Table B holds the same points as the rows below and some others, measured another way and shuffled. Each row below is followed by which row of B it is.
B, 71 rows:
[[  -9  194 -212  182 -139 -170   76  137 -290  112  -18  170  249  123
   -75   45  131  -10   51  416 -228   16  -60  223  144 -104   -8 -151
   298  431 -164  134  285  340  164  -56]
 [ -53   72   11  149    2  -47  -18  -24   26  112  144  167  103  125
  -147  -38   -2   58   74   -1  -41  253 -102  199 -113  147 -147 -146
   196  300  -11  165  236   90  119  -57]
 [ -83  -65  -89   63   97  -67   98   -7   33  -81  147   33 -108  171
    11   42  -22 -142  -48  -25   31  -33   -8  -22 -243  115   81  -59
   -17  -33   53   26  158 -235   51   38]
 [-164 -187  200    1  204  -83  148  181  134   50   22  -49 -119  196
  -177 -115   13   13 -127 -192  227   81 -143   70  -11  233   39  -75
  -132  -98  124 -133  258 -143   49   19]
 [-283 -107  225  155  203 -393  162  396  230  -66   55 -277 -315  611
    -7 -222    4   86  151 -545  124 -100   70 -165  -39  376   92  112
   -32  103  179   82   69   86 -176  -28]
 [-253 -122  137  148  165 -101   43  -24  210 -141  221  -47 -224  254
   -45  -51 -111  -61   68 -373  131   58  -76 -151 -322  308   48  -53
   -69  -34  153   68   36 -399  -30   11]
 [-290   48  165  348  -35  -48   14  -48  107 -159  123 -120 -202  165
    78  -12 -203   62  264 -282  -67  -79  -95 -282 -123  206  -17   54
    -3  145  151  141 -167 -410 -187  -50]
 [ -30   83  135  173  -81  254 -200  103  109  198    8  234  167 -178
    16  112  -29  401  -29   52 -135   30  -36  -76 -138 -239 -259  -11
   173  369  -45  180   44  100  189 -233]
 [ -97  139 -145  191 -135 -121  130  275 -345   91 -184  112  284   50
   -72   31  133   60  -43  499 -209 -172 -151  134  299 -202   93 -136
   205  335 -174    9  261  211  135  -37]
 [  33  -19  -96  101   10  -20  -11 -259  109  -69  418   95 -272   55
   102  193 -113 -166   41 -128   44  156  120 -104 -416  161 -104  -10
   -34    6  132  117   -8 -235   75  -36]
 [-128 -131   26   74   92 -271  188  373  -10  -14   58 -145 -269  270
    81   27   78   27 -117  -69  114 -254  110 -203   36   51  141   82
  -135   -7  100  -84   77   92   18  -32]
 [-122   54  -71  154  -65   89   55  320 -272  149 -204  181  330 -140
   -58   61  113  241 -222  539 -134 -251 -194   65  179 -319   63 -136
   117  249 -156  -33  236   61  222  -46]
 [ -84   15 -281  144    1 -127  256  198 -341  -23  -16   -2   46   93
    75   51   47  -83 -184  511  -73 -345  -59   57   52  -50  204  -61
   -12   18  -24  -43  200 -136   35  153]
 [  66  -41  297   24    6   59   54  -26  306  145   37 -154 -297  122
     4  -36 -136   88  131 -418   61  183   66   12  105  232 -299  203
   -91   18  241  -25   40   41 -184 -139]
 [  14   86 -282  107  -75  -57  137  201 -365  130  -35  191  242  -45
   -26  110  144   21 -212  629 -131 -155  -76  190  113 -210   71 -157
   138  223 -145   -3  306  176  235   24]
 [   5 -145  305    2    9 -120   52   76  235   76  153 -119 -428  109
    -9  108   -8   23   33 -419  199  157  117 -204  108  137 -153  129
  -204  -25  220 -145  -14  130    9 -218]
 [-218  -82    1  101   68  -14  152  436 -218   87 -217   64  208   -5
   -92  -29  126  190 -298  401   14 -314 -216   12  174 -188  188 -136
   -19   72  -90 -135  278  -50  178   20]
 [-164 -185   78  -31  178 -291  226  378   39  -25  -65 -128 -153  367
  -107  -86  137  -92 -128 -141  169 -113  -16  -23  100  127  210  -30
   -97  -69   49 -158  269   81   52   -9]
 [  19  -71 -148   19 -103  170   -7  211 -276  125   -5  287  116 -422
    74  384  149  136 -448  630    1 -271  -22 -187    1 -544   69 -118
   -92   35 -132 -185  117   -6  442 -140]
 [  64  186 -143  127 -295  124  106   79 -260   30 -349   12  181 -114
   122  187   17  -47   64  449 -386 -313  -24  -22  421 -412   17   79
   157  203 -148  -65   88   69  -48 -134]
 [-115  118  -13  290  -41 -139   43  -41 -139  124  274  132   59   92
  -130  -36  -35  108   88  152  -11  239 -159  202  -49  256 -157 -164
   146  358   52  185  165   51  100   23]
 [  49  -57  202  -48   33 -209    7  192  374   17   26 -140 -330  415
    47   23   47  -35  198 -615    3  100  282 -165    0   91 -114  200
    48  141   98   60   69  387  -67 -284]
 [ -48  -63  -30   69  -42 -185  -27 -144   34 -114  359  153 -235   51
   -27  277   55 -245   20 -115   95  201   73 -219 -247   14   38 -137
   -25   69   16   -8   36  -55  273 -166]
 [-315 -129  232  215   59   62  -67  156  176 -128   77  -25 -188    5
   100  109  -96  204  -33 -256   66 -227  -50 -487 -241  -68   71   36
  -131   14   99    9 -164 -407   55 -149]
 [ 154   99  111   15 -153  143    3 -109  168   89 -128  -34  -64   41
    29   87  -80  -52  205 -174 -195  115   75   55  184  -54 -239  155
   103  143   41   15   90  117 -121 -205]
 [ -28  -41  220   -6   96  336  -17 -112  294   92 -137   45   83   11
  -140 -115 -160   74   26 -234  -27  163 -191  198  -89  123 -200   -3
    45  -20   87   14  228 -322  -87  -40]
 [-145  -72  -72   23   32 -467  147  160 -142  -93  126  107  -40  319
  -232   82  249 -339  -15   15  101  170  -52   18   71   61  249 -264
    80  135 -112 -104  327  235  309  -98]
 [  17   92  -50  113  -29  -28   44 -139  -18   80  142  136   64  102
  -126   -6  -31  -81   95   57  -63  254  -95  253  -62  167 -142 -118
   157  217   14  117  238   12   62  -10]
 [-230  -44   54   87   37   18  127  492 -213  120 -374   97  350   -4
  -166  -69  166  226 -252  407  -58 -289 -282   77  302 -266  185 -166
    81  160 -169 -141  344   51  191  -36]
 [ 198  105  -12   44 -251  363   52 -175 -123  170 -173   69   55 -365
    70  222 -105    9  -45  378 -196  -41  -77  101  320 -267 -223   90
   -27   25   28 -144   77 -121  -31 -105]
 [  36   62  -70   70  -27  143    6  290 -125  266 -127  195  270 -104
   -14   47   89  306 -218  408 -123 -129  -51  157   63 -258 -122  -46
   151  278  -98   65  273  253  198  -76]
 [  46  -11  257  123  -27    1  -73   72  264  199  237  -38 -314   56
    81   74  -86  292   85 -347   75  162  170 -139  -59  123 -357  189
   -49  220  217  108  -76  239  -18 -217]
 [  73   77 -335    9 -138  -39  173  122 -376   30 -154  160  221  -58
    -3  197  163 -206 -180  635 -204 -211  -44  145  211 -333  167 -131
   128  106 -202 -110  315  110  210  -10]
 [  52  -69  160  -98   95  153  -20   -2  211  193  -34  179  121   20
  -255  -41   33   39  -84 -124   73  340 -133  283  -36   61 -188 -129
    90   77   -3  -34  381   72  183 -119]
 [ -47 -234   80  -54  129 -132  104 -210  108  -71  379   68 -348   45
  -161  155  -10 -317 -130 -201  337  328  -56  -37 -212  278   29 -164
  -246 -241  167 -208  163 -297  215  -17]
 [ -26  216 -187  164  -92 -174   99  204 -211  107 -148  106  323  278
  -107  -90  118    5  127  295 -286   -9  -74  310  174  -43    4 -119
   383  458 -184  194  358  373   52  -36]
 [   0  151  154  154 -158  234   53 -273  211  -88 -213 -184  -88  117
    80  -38 -283 -122  414 -313 -296   -1  -66    9  156  118 -182  206
   101   54  119   78  -43 -359 -414  -89]
 [  38   56  121   64  -90  209   45 -248  271 -102 -110 -153 -195  104
   116   38 -235 -171  289 -351 -196   -8   37  -75   14   80 -146  205
    20  -48  133   31  -40 -339 -316 -108]
 [-201  -40   46  248   18  -63   48 -100   -2 -106  284   -3 -223   41
    45   93 -132  -24   41  -66   72   -8  -82 -206 -219  185   14  -44
  -105   18  150   39  -72 -413    9    9]
 [ -13  -18 -160  -45  111  -44  303  437 -182  129 -389  -75  228  251
   -64 -182  123    8 -217  373 -101 -334  -97  342  296  -63  164   -4
    83   12  -79 -109  473  130  -55  134]
 [-174 -132  153   53   46 -110  102 -123  133 -188   94  -57 -249  152
  -102   72  -52 -296   91 -316  116  116 -106 -168  -42  177  117  -78
  -127 -147  100 -154   64 -373    6  -76]
 [ -93   -5  -72   64  -24  229   74  329 -143   60 -344   76  249 -125
    83   77   44  187 -244  419 -180 -455 -106  -62  111 -408  117    2
    45   52 -126  -77  182 -135   87  -47]
 [ 261   24   89 -169   43   80  120   19  389  132 -205 -201 -171  375
    52 -122  -83 -103  200 -452 -146   95  224  256  101  164 -261  299
   106   12  134   61  253  252 -317 -103]
 [ -70   23   35  126  126 -105   96  -66  211  -24  153  -94 -147  403
   -30 -171 -132  -76  204 -346  -20  146    2  148 -221  416 -107   42
    96   95  153  194  160 -132 -188   61]
 [ 224  190  -27   47 -338  308  -51 -252   26   30 -192   63   19 -214
   144  297 -106 -132  208   98 -371  -13   83  -59  228 -349 -220  162
   142  155  -54   -6  -19    4  -69 -274]
 [-138   63  167  317 -287    9 -180 -167  121 -206  233    3 -366 -122
   260  412 -138    9  285 -292 -145  -84  153 -698 -132 -219  -81  139
   -40  204   80   83 -438 -213   26 -373]
 [  72 -166  213 -106   20  -79  110   74  245   18    4 -155 -394  155
    13  109   17 -141    4 -385  131   63  153 -154  142   58  -62  159
  -188 -144  162 -208   67   84  -38 -192]
 [  21  -94 -119  -61  -57  266   -4  179  -58  -38 -189  150   60 -258
   171  329   70   10 -315  330 -115 -417   57 -286  -63 -562  148   22
   -72 -104 -120 -169   75 -194  233 -162]
 [-144 -138  -47   35   87    8  154  296 -148   24  -95   56   42  -38
   -13   72   84   60 -319  310   75 -290 -119  -64   26 -160  187  -83
  -116  -78  -25 -168  210 -170  175   28]
 [-207 -144  165   99  103 -325  321  460  -84   52 -121 -270 -220  317
   -55 -138   78   64  -91  -31  161 -230  -71  -44  389  189  157   67
  -188  -38  139 -220  169   98  -95   37]
 [-296  -96  226  148  251  -16  123  158  211    7  -32 -110  -15  337
  -155 -315 -127  136   38 -309  108   16 -234  127 -144  410    4  -47
    -1    7  158   74  218 -351 -157  123]
 [ 221   34  -65  -65 -114  154  202  188 -147  258 -299  -44   58  -98
    47   70   40   54 -165  389 -136 -184   22  235  447 -211 -129  147
   -18   19    8 -182  268  237  -50  -41]
 [  93  110 -144   86  -10  -16   76  -37  -79  162  113  143  121   99
   -88  -19    3  -16    3  208  -90  185  -43  347  -50  119 -158  -92
   192  241  -13  139  315  151   75   22]
 [ -20  110 -312  131  -60 -278  182  251 -426  117   31  182  239  127
  -101   57  218  -62 -143  606 -104  -59  -76  259  156 -100  125 -217
   207  322 -172   36  380  354  267   45]
 [ -75  -46  -56  -74   -6   53  115  407 -204   97 -429  169  378  -35
  -175   52  243   18 -287  445 -109 -240 -191  131  311 -420  213 -176
   118   90 -255 -207  438  155  279 -102]
 [-129 -195   84   38   42  -76  -63  -35  121 -129  332  152 -292  -58
     7  313   46 -121 -137 -181  200   74   55 -406 -330  -83   87 -110
  -172  -73   53 -103  -36 -225  328 -195]
 [ -80  -15  229  146   64  506  -75 -203  301   63  -21   15   -8 -153
    49  -59 -334  251   37 -194  -61   10 -180   11 -265  122 -285   99
   -41  -47  193  109  -13 -627 -190    7]
 [-236  -41   46  183   68 -205   28  153   38  -94  155   25 -101  241
   -27   16   21   14   44 -148   39  -40  -30 -172 -178   97   99  -83
    39  160   26   84   64  -81   97  -71]
 [ 216  -73   66 -239  121   13   92    2  396   67  -95  -86 -174  366
   -48  -68    4 -225   89 -473  -18  198  197  225  -44  157 -152  150
    72  -67   81   -3  330  205 -124 -115]
 [ -20   33  136  116   54  399  -84 -140  308   78   -2   23    5  -34
    73  -49 -263  223   78 -212 -113   13  -64   40 -289   96 -281  118
    57   61  142  189   30 -395 -166  -32]
 [ -41  -61 -148  -46  -53  -14  237  123 -251  -83 -277   22   95  -20
   -58  134  118 -299 -180  396  -79 -252 -138   33  290 -250  280 -109
   -45 -143 -122 -293  285 -179  106    4]
 [-151  -78 -146   74   -6 -346   93  142 -134 -184  175   96 -139  190
   -15  226  181 -287  -66   65   51  -81   57 -257 -100 -105  281 -165
     3   63  -88  -79  121   26  287 -117]
 [ 114   32 -140  -45 -146   24  243  250 -201   45 -396 -107   30   25
   105  126   90 -134 -100  361 -214 -374   54   28  472 -330  113  137
    -5  -28  -79 -222  208  139  -75  -70]
 [  97    5  231  -41  -87 -109   -5   39  256   96  -10  -32 -197  191
   -75   79   52  -65  196 -406  -16  270  127  -30  195   26 -198   91
    64  184   53  -36  119  383   18 -306]
 [-159  -84  250  141  -94  -29   15 -174  195 -212  111 -128 -398   44
    57  197 -135 -198  221 -431   33   29    3 -425    7   65   11   83
  -171  -89  168 -116 -196 -380  -88 -208]
 [ -82  -88  -87   59   92 -265  112 -157  100 -213  335  -18 -320  327
    -2   87  -29 -382   93 -279  100  138   78 -102 -327  291  116  -71
   -38  -69  105   30   97 -235   37    6]
 [-128  -40  121  131   73  207    4 -109  224  -66   44  -30 -105   53
    52  -12 -204   43   63 -218  -21  -45  -79  -93 -252  135  -75   57
   -40  -45  139   71    6 -486 -125   -3]
 [ -76   26   61  194   13  -84  -41 -111   63   63  354  136 -100   82
   -92   43  -55   50   77 -110   67  298  -55   40 -229  232 -175 -119
    76  240   91  159   89  -25  133  -68]
 [  -9  207   89  301 -248  268  -96 -267  104  -21   15  -16  -80 -111
   195  148 -268  103  332  -98 -308  -36    3 -182  -30  -58 -272  177
   115  252   90  201 -208 -275 -213 -171]
 [-141  -40  -27  169   70 -300   85  187   15  -49  252  -36 -233  305
    57   42   34   -6   19 -129   63  -55  101 -164 -184  158   70   -2
     1  144   84   98   53   69   61  -42]
 [  11  -54   -9  -28 -112  144  113 -154  -12 -143 -163  -17  -96  -93
    28  212  -51 -321   -1   54  -94 -113  -62 -123  147 -176   94   15
   -98 -194   -5 -232   78 -371  -17  -96]]
Rows of B count from 0, top down.

[  78   -2  167 -420   43  192  535  -61 -158  386  -76 -143   54  -92
  235  112  284  284 -287  -53   93  165  424 -209 -141   98 -121  116
 -575   73  208] : 30
[  -5  -11   97 -312 -113 -140   -3   12  265 -136   73  -36    9 -185
  -83  103  -62  113   23  148   -3  258 -113 -106   82  228   36   91
 -360  -69  -40] : 5
[ 123 -163  112 -242 -168   11  268  -77  -92  -15  106 -193  190  129
  187 -118  286  142   52 -238  -22   16  215   76 -170   33 -194   57
 -255  181 -102] : 7
[ 160   -3   13 -113  -44  204  143 -225  -70 -157   26   24  238 -155
 -144  -33  -10   67  -92   87   75   95  117 -154  153   31 -116  157
 -391  132  264] : 39
[ -10 -140 -127   -2 -160   85 -235  -25  181  116   50 -127   92  150
 -152 -168   46   84  214  -49  -54   22   60  269  107   50 -148  117
  316 -125  -29] : 38
[ -83  -82  103    3  -63  135  185 -206  -10  220  154  -99  188   16
 -143   19  254  113   19  -18 -194   71  428  -56   -8  -55 -301  -69
 -182   94  154] : 31
[ -12   51  123 -316   46  184  341 -124  -83  477  -18 -129   -2  -19
  132   44   57  364  -92   98   86  194  548 -180 -115  133 -137  192
 -304    1  382] : 12
[  23 -366  -50  245 -316   23 -340 -159  174   36  -66  -37   50 -234
 -226 -189   33    6   82  355  -39  139   76    5 -101  -93 -161   40
  319 -244 -186] : 34
[ -39  110  144   35   32 -158  172  -30 -164   -2  124   10   54 -147
  -14    4  -44   10 -105  194  -74  -54  329 -155 -217   26   -5   20
 -486  -38  143] : 24
[  -2 -204 -219  167 -349  -40 -730  193  324 -577  112  170   73 -123
 -297 -247  -75 -210  356  333  -81   29 -582  279  293   45   51   65
  244 -368 -414] : 26
[   4  119  121  -47   39  151  248 -119 -232 -103  159  113  195 -152
  -62   19   73   41  -87  209  -58   14  317 -243   21  -13 -121   26
 -647   95  302] : 42
[ -12 -120 -208   63 -164  339 -289  -25  161 -132  140   14  280  174
 -317 -158  255  -65  255 -117 -166  -27 -131  330  452  -49 -248   14
  210  -51  -36] : 10
[ -64  -72  217 -252  -86  -54  243   80 -132  352    4  -69 -136 -133
  336  -12  139  292  -51  310   42  168  463 -211 -421  101  -52   95
 -383 -175    8] : 22
[ -58  -75  173 -290 -125  -93  115  -58  173  129   78  -98  -24 -135
   25   79   31  239   38  179  -25  291  205 -169 -102  177  -82   65
 -296  -53   26] : 14
[ -20 -174  -26  -63 -235   55 -240  -76  241  -84  101  -28   84  -41
 -173 -108   13  101  243  178  -58  191  -19   52  125   77 -139   85
   96 -104  -60] : 52
[ -26  -45 -228  313  -46  195 -312  -52  119  -47   36   44  228  -32
 -473  -91  100 -210    6   13 -173 -125  -79  250  346 -109 -127  -19
  175 -176   26] : 13
[-113  108  143 -476  -44 -220   35  200  354 -129  117    4  -90 -215
  -33  247  -23  115  -16  164  -51  319 -230 -115  148  339  142   45
 -570 -167  -97] : 57
[ 167  -66  158 -194  -28    2  345  -79 -165  106 -192   -2    8 -456
  132   88   61  108 -442  301  181  176  216 -375 -260   46   50  132
 -648  -77   70] : 33
[  18  115  -41   71   24  -48  -18   56 -144  -67  116   -4  107   67
  -46 -133  -57  -51   30   23  -48 -185  150  135  -40   25    3  104
 -186  -67  109] : 37
[  16 -165 -132  123 -300   94 -448   51  200 -641  220  175  258  -89
 -334 -164  133 -221  286  174 -176   25 -451  175  383  -30 -109  -47
  -61 -107 -292] : 58
[ 219  -42   65 -199    6  154  383 -205 -203  148 -113 -121  159 -136
   86  -27   91  155 -288  -41  162   50  324 -163 -122   21  -92  193
 -415  130  234] : 16
[  -5 -115   -7 -147 -167  257  -12  -83    3   27  162  -50  175  172
    6 -165  193  189  277    1  -59   89  224   92  101   33 -265   95
  -17   48   92] : 69
[ 167  -38 -135 -142  -12  305  125    7 -187  214  -91 -120  156  170
  118 -183  188  116  -64 -200  127 -118  209  226   43    6 -110  233
  -12  -16  139] : 66
[ -38  279  150 -336  179 -132  355   33  -65  267   50  -99  -64  -53
  106  146 -144  213 -178   47   51   65  365 -149 -135  242  100  176
 -575  -26  344] : 6
[  22 -243 -153   49 -255  168 -336  -31  174   -2   43  -68  126  108
 -150 -239  110   56  273   40  -47   45  -21  271  143   -1 -184  108
  377 -153 -120] : 67
[ 127 -124   38 -107 -142  126   91 -131 -137   59   -6  -65  101  -37
  107 -177   24  187   36  143  107   71  298  -69 -148   19 -140  202
 -137   14  127] : 1
[  71   69  222 -447   51  -66  558  -17 -144  210   25 -184   49  -31
  272  120  176  229 -234 -158   55   93  356 -149 -237  161  -34   99
 -671  143  127] : 23
[ 129   88    6 -301    8    2   91 -101  208 -181  -62    6   93 -318
 -229  163 -165   46 -237   99  124  233 -180 -182  268  214  106  182
 -497   -1  184] : 50
[  44   73 -189  242   73  293 -119 -197   16   28  -34   74  242 -145
 -490  -11  -38 -126 -160   88  -55  -68   76   35  368  -81 -109   77
  -45  -82  338] : 49
[  17  -49 -168  -66 -166  195 -337   11  218 -243  125   44  165   69
 -249 -144  -15   16  287   74  -42   79 -207  207  390   97  -96  143
  103  -98   16] : 43
[ 154  -49   46  -28  -55  219  183 -216 -199  -77   -1   46  208 -200
  -55  -74   45   67 -135  187   73   58  255 -220   -4  -45 -139  128
 -417   91  245] : 17
[ 181  -72  -11 -161  -20   94  265 -164  -83  208  -84 -221  163   48
   31  -64  110  129 -173 -241   96  -19  266   68  -76   36 -122  173
 -125  112  138] : 56
[   4  253  -65  -46  215  110  220  210 -365  367  -33  -36    1  133
  186  -82   65   45 -200  -54   56 -289  391  157 -135   36   75  180
 -302 -178  270] : 19
